Here is a tiny trained network, its code and every weight. The questions are about switching its units off for an input and a class, where a switched-off unit gives its printed mean instead of its output.

import numpy as np


def w(rows, s, z=0):
    codes = np.array(rows[::2]) - 128.0
    scale = np.full(codes.shape[1], s)
    scale[-1] = z or s
    return codes * scale


def norm(h):
    return h / np.sqrt((h * h).mean(-1, keepdims=True) + 1e-5)


def f(y):
    return np.maximum(y, 0)


def log_softmax(a):
    a = a - a.max(-1, keepdims=True)
    return a - np.log(np.exp(a).sum(-1, keepdims=True))


def net(x, mask):
    res = np.array(x, float).reshape(1, 5) / 4 @ E
    u = 0
    for l in range(3):
        y = f(norm(res) @ A[l][:, :-1].T + A[l][:, -1])
        res = res + np.where(mask[u : u + 12], y, B[l][:, -1]) @ B[l][:, :-1]
        u += 12
    return log_softmax(norm(res)[-1] @ U[:, :-1].T + U[:, -1])


A, B = {}, {}
E = w([
[186,158,115,69,64,155,110,205,167,204,251],'x0',
[164,82,139,195,166,204,186,64,78,107,85],'x1',
[111,229,113,158,166,51,180,160,138,125,152],'x2',
[98,94,126,136,100,214,146,112,110,136,145],'x3',
[189,158,132,141,129,147,80,196,165,133,54],'x4',
],0.014)
A[0] = w([
[122,95,127,125,119,145,109,127,130,127,121,47],'0.n0',
[144,148,126,161,151,152,170,114,123,125,84,111],'0.n1',
[100,134,129,131,138,62,141,109,126,125,119,48],'0.n2',
[110,148,129,152,145,152,172,108,119,124,84,100],'0.n3',
[78,186,125,136,141,37,136,143,132,122,106,140],'0.n4',
[130,126,129,131,134,71,130,122,135,127,156,84],'0.n5',
[148,142,127,139,135,131,106,153,134,125,3,188],'0.n6',
[108,103,127,112,115,138,91,137,134,128,74,3],'0.n7',
[164,103,130,123,134,102,131,105,121,130,122,141],'0.n8',
[103,114,128,129,125,169,139,110,131,123,135,30],'0.n9',
[103,98,126,137,124,189,137,107,121,124,124,89],'0.n10',
[152,185,127,126,122,119,121,187,138,134,164,99],'0.n11',
],0.041,0.0059)
B[0] = w([
[131,151,132,59,112,161,111,111,141,131,109,166],'0.n0',
[162,130,118,202,183,144,153,96,132,79,144,206],'0.n1',
[109,130,142,101,92,96,129,80,91,93,106,189],'0.n2',
[81,172,134,202,139,167,115,151,108,84,122,207],'0.n3',
[64,102,154,98,83,1,177,110,121,96,96,244],'0.n4',
[169,145,76,121,146,126,85,80,97,107,161,173],'0.n5',
[182,86,171,142,132,114,124,166,200,106,31,254],'0.n6',
[89,163,140,122,66,145,33,104,100,134,87,180],'0.n7',
[172,155,102,148,173,128,104,108,123,121,111,161],'0.n8',
[104,87,129,125,140,137,156,128,109,147,157,176],'0.n9',
[89,83,171,91,133,164,146,111,119,183,146,219],'0.n10',
[124,201,137,166,124,151,135,177,179,152,164,229],'0.n11',
],0.036,0.027)
A[1] = w([
[155,162,94,101,116,135,168,168,103,161,101,2],'1.n0',
[199,183,55,103,154,154,76,117,37,107,163,19],'1.n1',
[101,140,121,148,141,100,105,165,180,135,194,94],'1.n2',
[117,89,123,45,94,107,191,127,113,140,163,82],'1.n3',
[159,141,82,76,168,131,155,199,85,127,99,89],'1.n4',
[137,63,105,9,71,127,170,166,93,224,184,49],'1.n5',
[76,82,109,127,170,235,158,94,54,162,215,103],'1.n6',
[175,74,91,37,82,148,101,120,103,219,198,167],'1.n7',
[107,233,69,163,109,136,132,242,221,177,252,169],'1.n8',
[168,210,126,114,106,135,154,159,162,152,187,38],'1.n9',
[78,182,50,112,104,56,176,87,24,152,209,36],'1.n10',
[131,138,104,78,148,100,114,203,90,145,140,3],'1.n11',
],0.025,0.0039)
B[1] = w([
[100,164,122,132,135,125,121,137,101,130,115,133],'1.n0',
[106,148,46,191,118,74,92,70,143,246,68,137],'1.n1',
[129,162,97,134,123,139,136,135,116,183,118,170],'1.n2',
[148,128,119,61,166,115,112,128,119,99,152,165],'1.n3',
[90,155,117,131,127,155,104,128,104,129,143,128],'1.n4',
[189,125,137,4,166,80,132,106,187,110,107,177],'1.n5',
[81,110,157,167,153,137,237,90,100,219,132,217],'1.n6',
[180,151,114,79,169,38,121,169,204,129,103,178],'1.n7',
[207,215,163,149,74,157,165,174,73,202,130,253],'1.n8',
[115,134,112,141,109,119,131,228,116,163,140,186],'1.n9',
[150,173,109,89,155,189,92,102,66,85,238,182],'1.n10',
[127,130,128,126,110,112,141,129,110,156,112,131],'1.n11',
],0.035,0.031)
A[2] = w([
[55,89,103,109,133,197,120,157,136,142,145,84],'2.n0',
[114,29,67,150,173,90,109,207,106,33,67,46],'2.n1',
[251,114,60,177,174,246,39,157,131,122,103,90],'2.n2',
[90,100,110,123,98,182,69,158,145,142,122,54],'2.n3',
[114,61,73,115,119,128,127,162,107,122,131,62],'2.n4',
[162,119,114,137,142,185,56,164,102,45,147,119],'2.n5',
[108,68,56,109,112,140,130,170,130,119,133,71],'2.n6',
[139,25,63,63,106,125,130,134,103,79,175,3],'2.n7',
[91,47,114,115,67,195,51,156,121,152,117,76],'2.n8',
[112,63,66,121,91,137,120,163,140,144,149,108],'2.n9',
[80,83,148,82,98,200,30,187,166,154,120,45],'2.n10',
[85,8,127,97,70,154,139,162,129,195,144,37],'2.n11',
],0.024,0.005)
B[2] = w([
[128,81,80,122,71,107,116,143,75,145,156,157],'2.n0',
[87,97,66,152,69,75,147,201,250,231,228,255],'2.n1',
[146,114,8,64,182,205,66,118,90,137,243,245],'2.n2',
[144,103,100,104,97,113,89,123,61,157,134,148],'2.n3',
[131,98,129,118,134,137,137,121,148,111,164,128],'2.n4',
[166,72,79,64,93,107,114,202,49,66,207,175],'2.n5',
[113,118,96,117,105,121,137,125,166,151,105,128],'2.n6',
[108,126,100,118,152,185,137,118,161,111,175,158],'2.n7',
[102,157,156,56,89,158,123,134,150,163,123,162],'2.n8',
[109,153,118,111,162,132,138,137,136,89,92,128],'2.n9',
[122,173,134,67,90,140,85,128,59,140,144,183],'2.n10',
[136,108,53,153,164,66,147,128,142,80,129,178],'2.n11',
],0.025,0.011)
U = w([
[201,227,122,146,84,118,145,231,117,193,176,168],'0',
[151,153,32,145,152,89,76,85,126,178,138,3],'1',
[221,70,78,239,202,200,77,189,203,61,116,88],'2',
[154,102,154,56,98,212,7,149,157,149,60,130],'3',
[71,63,158,186,190,220,198,87,78,171,171,127],'4',
[92,101,181,191,66,9,134,159,216,49,35,138],'5',
[87,176,103,100,94,37,118,72,62,32,212,165],'6',
[142,105,140,26,191,106,182,113,153,219,150,137],'7',
],0.015,0.0058)

Each question gives the input, the list of numbers given to net, and the class t.
The units are the neurons (one row each of A and B). Each row of codes is followed by its name. A weight is (code - 128) times the scale printed after its matrix; where a second scale follows, it is the last column's (A, B and U).
mask holds one flag per neuron, layer by layer. A switched-off neuron (its flag False) gives its mean, the last column of its row in B, instead of its output. The means were averaged over made-up inputs and are rounded, as every weight is.
A unit's drop is (log p(t) with every unit on - log p(t) with that unit switched off) / (log p(t) with every unit on - log p(t) with every unit switched off).
The circuit of an input: a set's keep is (log p(t) with only the set's units on - log p(t) with every unit switched off) / (log p(t) with every unit on - log p(t) with every unit switched off). Starting from the 12 units with the biggest drops (on a tie, the unit counted first), units are removed one at a time, each time the one whose removal leaves the highest keep (on an exact tie, the one counted first), for as long as the keep stays at least 0.8.
circuit, biggest first: the units of the circuit, biggest drop first
most important unit: the unit with the biggest drop
top k neurons: the k neurons with the biggest drops, biggest first
k most important neurons of layer l: the k neurons of layer l with the biggest drops, biggest first
drop when u is switched off: that unit's drop, to one decimal
input [-2,7,2,5,3], class 4: circuit, biggest first : (0.n10, 1.n7)
input [5,2,7,-8,-2], class 6: most important unit : 0.n4
input [-7,-2,1,7,7], class 2: top 3 neurons : (0.n1, 0.n4, 2.n2)
input [3,8,5,-3,-5], class 4: 2 most important neurons of layer 0 : (0.n6, 0.n4)
input [0,5,3,6,4], class 4: circuit, biggest first : (0.n10, 1.n7)
input [3,1,5,3,-7], class 6: top 2 neurons : (0.n6, 1.n10)
input [-5,-2,-4,8,-4], class 4: top 2 neurons : (1.n6, 0.n3)
input [2,-4,-5,2,0], class 7: 4 most important neurons of layer 0 : (0.n6, 0.n3, 0.n11, 0.n1)
input [-2,4,-1,4,4], class 2: 3 most important neurons of layer 0 : (0.n6, 0.n1, 0.n4)
input [5,5,2,7,5], class 4: top 2 neurons : (1.n6, 0.n10)
input [-2,-5,8,-6,6], class 5: top 2 neurons : (0.n4, 0.n6)
input [7,5,-7,-8,8], class 3: top 2 neurons : (0.n6, 0.n4)
input [2,-1,8,-7,4], class 6: top 3 neurons : (0.n4, 0.n5, 1.n10)
input [-4,-1,-6,-4,7], class 3: top 2 neurons : (0.n7, 0.n4)
input [-2,8,6,-6,-6], class 6: top neuron : (0.n6)
input [4,6,0,2,-5], class 7: top 2 neurons : (0.n10, 1.n5)
input [-1,5,6,3,0], class 4: drop when 0.n6 is switched off : 0.3
input [-2,4,-8,7,-5], class 4: drop when 1.n6 is switched off : 0.7
input [-7,1,-5,8,6], class 3: drop when 0.n4 is switched off : 0.1
input [6,6,-6,-7,-6], class 7: most important unit : 0.n3
